Here is a tiny trained network, its code and every weight. The questions are about switching its units off for an input and a target symbol, where a switched-off unit gives its printed mean instead of its output.

import numpy as np


def w(rows, s, z=0):
    codes = np.array(rows[::2]) - 128.0
    scale = np.full(codes.shape[1], s)
    scale[-1] = z or s
    return codes * scale


def f(y):
    return np.maximum(y, 0)


def softmax(a):
    e = np.exp(a - a.max(-1, keepdims=True))
    return e / e.sum(-1, keepdims=True)


def log_softmax(a):
    a = a - a.max(-1, keepdims=True)
    return a - np.log(np.exp(a).sum(-1, keepdims=True))


def net(x, mask):
    ids = ['εηξτφψω'.index(c) for c in x.split()]
    T = len(ids)
    res = E[ids] + P[:T]
    u = 0
    for l in range(3):
        q, k, v = (res @ M[l].T for M in (Q, K, V))
        z = softmax(np.where(np.tri(T) > 0, q @ k.T / 2**0.5, -1e9)) @ v
        res = res + np.where(mask[u], z, O[l][:, -1]) @ O[l][:, :-1]
        u += 1
        y = f(res @ A[l][:, :-1].T + A[l][:, -1])
        res = res + np.where(mask[u : u + 4], y, B[l][:, -1]) @ B[l][:, :-1]
        u += 4
    return log_softmax(res[-1] @ U[:, :-1].T + U[:, -1])


Q, K, V, O, A, B = {}, {}, {}, {}, {}, {}
E = w([
[162,231,83,133,163,94,198,143],'ε',
[175,141,94,135,80,135,158,40],'η',
[103,175,118,228,58,100,171,164],'ξ',
[165,96,176,68,144,37,110,99],'τ',
[110,249,102,53,118,143,77,130],'φ',
[140,118,91,152,154,186,84,153],'ψ',
[109,221,141,215,126,130,59,46],'ω',
],0.018)
P = w([
[120,95,49,42,152,70,197,118],'0',
[88,116,27,50,93,107,221,111],'1',
[140,149,44,96,123,80,178,159],'2',
[186,163,62,104,163,80,154,139],'3',
[196,169,54,94,143,54,105,159],'4',
[192,171,61,126,149,36,66,172],'5',
[209,205,72,137,175,50,43,172],'6',
[215,209,77,99,169,4,28,165],'7',
],0.0033)
Q[0] = w([
[67,172,129,106,143,100,189,65],'0.h1',
[2,16,177,82,108,249,148,124],'0.h1',
],0.0067)
K[0] = w([
[140,147,56,152,167,172,186,108],'0.h1',
[108,254,151,112,29,45,193,42],'0.h1',
],0.0066)
V[0] = w([
[144,155,154,145,109,105,142,136],'0.h1',
[135,109,170,92,135,2,118,97],'0.h1',
],0.0059)
O[0] = w([
[142,89,139,133,117,122,180,166,115],'0.h1',
[246,193,154,95,118,1,99,230,2],'0.h1',
],0.0078,0.0019)
A[0] = w([
[177,109,173,56,196,138,63,134,255],'0.n1',
[198,178,148,130,133,154,136,118,119],'0.n2',
[109,98,161,127,111,139,142,122,43],'0.n3',
[1,91,158,112,164,191,82,56,76],'0.n4',
],0.0067,0.0027)
B[0] = w([
[1,64,71,103,90,129,124,149,251],'0.n1',
[140,154,101,94,167,100,114,138,241],'0.n2',
[45,143,197,51,147,200,70,130,128],'0.n3',
[178,147,133,138,125,73,201,179,253],'0.n4',
],0.0084,0.0028)
Q[1] = w([
[118,83,235,100,85,149,128,160],'1.h1',
[117,79,245,103,72,93,155,128],'1.h1',
],0.011)
K[1] = w([
[145,247,70,136,116,139,148,146],'1.h1',
[142,230,98,172,107,138,149,94],'1.h1',
],0.012)
V[1] = w([
[50,84,208,70,129,51,152,78],'1.h1',
[253,86,11,167,136,203,67,174],'1.h1',
],0.0039)
O[1] = w([
[254,144,229,73,171,149,86,121,102],'1.h1',
[38,179,141,117,140,123,180,91,248],'1.h1',
],0.0083,0.0012)
A[1] = w([
[222,59,174,188,79,143,140,90,119],'1.n1',
[170,103,192,156,180,117,36,169,1],'1.n2',
[167,87,188,152,68,212,164,59,103],'1.n3',
[111,128,128,255,130,87,163,148,123],'1.n4',
],0.0085,0.004)
B[1] = w([
[136,137,164,104,2,163,193,114,176],'1.n1',
[25,125,100,59,141,163,185,99,177],'1.n2',
[143,198,100,184,138,98,97,169,172],'1.n3',
[107,171,193,77,83,135,63,113,254],'1.n4',
],0.0093,0.0056)
Q[2] = w([
[111,77,73,202,141,214,255,167],'2.h1',
[158,22,220,178,158,187,115,116],'2.h1',
],0.0076)
K[2] = w([
[150,168,122,134,127,175,159,136],'2.h1',
[244,251,210,1,55,105,105,67],'2.h1',
],0.0086)
V[2] = w([
[109,58,162,109,162,85,78,75],'2.h1',
[153,254,78,119,73,130,87,121],'2.h1',
],0.0061)
O[2] = w([
[62,73,65,253,98,137,81,96,97],'2.h1',
[141,16,123,32,147,117,105,188,252],'2.h1',
],0.0073,0.0044)
A[2] = w([
[33,90,144,103,107,130,112,246,170],'2.n1',
[100,162,75,184,99,185,61,115,253],'2.n2',
[122,113,126,70,154,128,145,254,3],'2.n3',
[90,172,214,253,119,189,91,132,56],'2.n4',
],0.0082,0.0028)
B[2] = w([
[243,214,96,146,136,117,165,27,248],'2.n1',
[51,41,230,174,192,137,143,144,255],'2.n2',
[80,117,109,216,38,191,116,180,199],'2.n3',
[160,110,1,80,157,132,173,158,185],'2.n4',
],0.0095,0.0068)
U = w([
[121,108,137,164,105,67,207,253,204],'ε',
[162,55,100,26,126,48,203,80,150],'η',
[168,176,197,169,69,107,165,108,58],'ξ',
[208,179,99,175,200,62,162,138,65],'τ',
[124,146,49,109,94,178,94,113,10],'φ',
[79,149,106,176,170,143,219,78,202],'ψ',
[120,123,210,87,140,96,87,161,253],'ω',
],0.0068,0.0034)

Each question gives the input, a string of symbols that net reads in full, and the target symbol t.
The units are the heads (2 rows each of Q, K, V and O) and the neurons (one row each of A and B). Each row of codes is followed by its name. A weight is (code - 128) times the scale printed after its matrix; where a second scale follows, it is the last column's (O, A, B and U).
mask holds one flag per unit, layer by layer, with each layer's heads first. A switched-off unit (its flag False) gives its mean, the last column of its rows in O or B, instead of its output. The means were averaged over made-up inputs and are rounded, as every weight is.
A unit's drop is (log p(t) with every unit on - log p(t) with that unit switched off) / (log p(t) with every unit on - log p(t) with every unit switched off).
The circuit of an input: a set's keep is (log p(t) with only the set's units on - log p(t) with every unit switched off) / (log p(t) with every unit on - log p(t) with every unit switched off). Starting from the 12 units with the biggest drops (on a tie, the unit counted first), units are removed one at a time, each time the one whose removal leaves the highest keep (on an exact tie, the one counted first), for as long as the keep stays at least 0.8.
circuit, biggest first: the units of the circuit, biggest drop first
k most important neurons: the k neurons with the biggest drops, biggest first
k most important neurons of layer l: the k neurons of layer l with the biggest drops, biggest first
drop of u: that unit's drop, to one decimal
input ε ξ η φ η η ψ, target ψ: circuit, biggest first : [1.h1 2.n2]
input ξ ξ ε ξ η η ψ η, target ψ: circuit, biggest first : [0.h1 1.h1]
input η ξ ξ, target ξ: circuit, biggest first : [2.n1 1.n4]
input ε η φ η η ε, target ε: circuit, biggest first : [2.n3 2.h1]
input ε ε ω η ψ ψ η η, target ψ: most important neuron : [1.n3]
input ψ ξ ξ φ η φ τ τ, target ψ: 3 most important neurons : [0.n1 0.n4 1.n1]
input ξ ψ ξ η φ ξ ε φ, target ψ: circuit, biggest first : [1.h1 0.h1 2.n2]
input η φ ω η φ τ φ η, target ξ: circuit, biggest first : [1.h1 0.n1 1.n1]
input η φ ψ η ξ, target ψ: circuit, biggest first : [0.h1 1.h1]
input τ φ ξ η η η ψ τ, target ψ: circuit, biggest first : [2.h1 0.n1 1.h1 0.h1]
input ξ τ η η, target ξ: 2 most important neurons : [1.n1 0.n1]
input ε η ω, target ω: 2 most important neurons : [2.n1 1.n4]
input ξ φ φ ω φ ε, target ε: 2 most important neurons of layer 1 : [1.n4 1.n2]
input ω ω φ ξ, target ξ: most important neuron : [2.n1]
input τ φ ε, target τ: 2 most important neurons of layer 2 : [2.n2 2.n3]
input φ η η ω, target ω: drop of 2.n1 : 0.2
input ψ ω ξ ω ε ψ ψ ψ, target ψ: drop of 0.n1 : 0.1
input ψ ξ ε ω ψ ξ, target ψ: drop of 0.h1 : 0.4
input η τ ε, target τ: drop of 1.h1 : 0.2
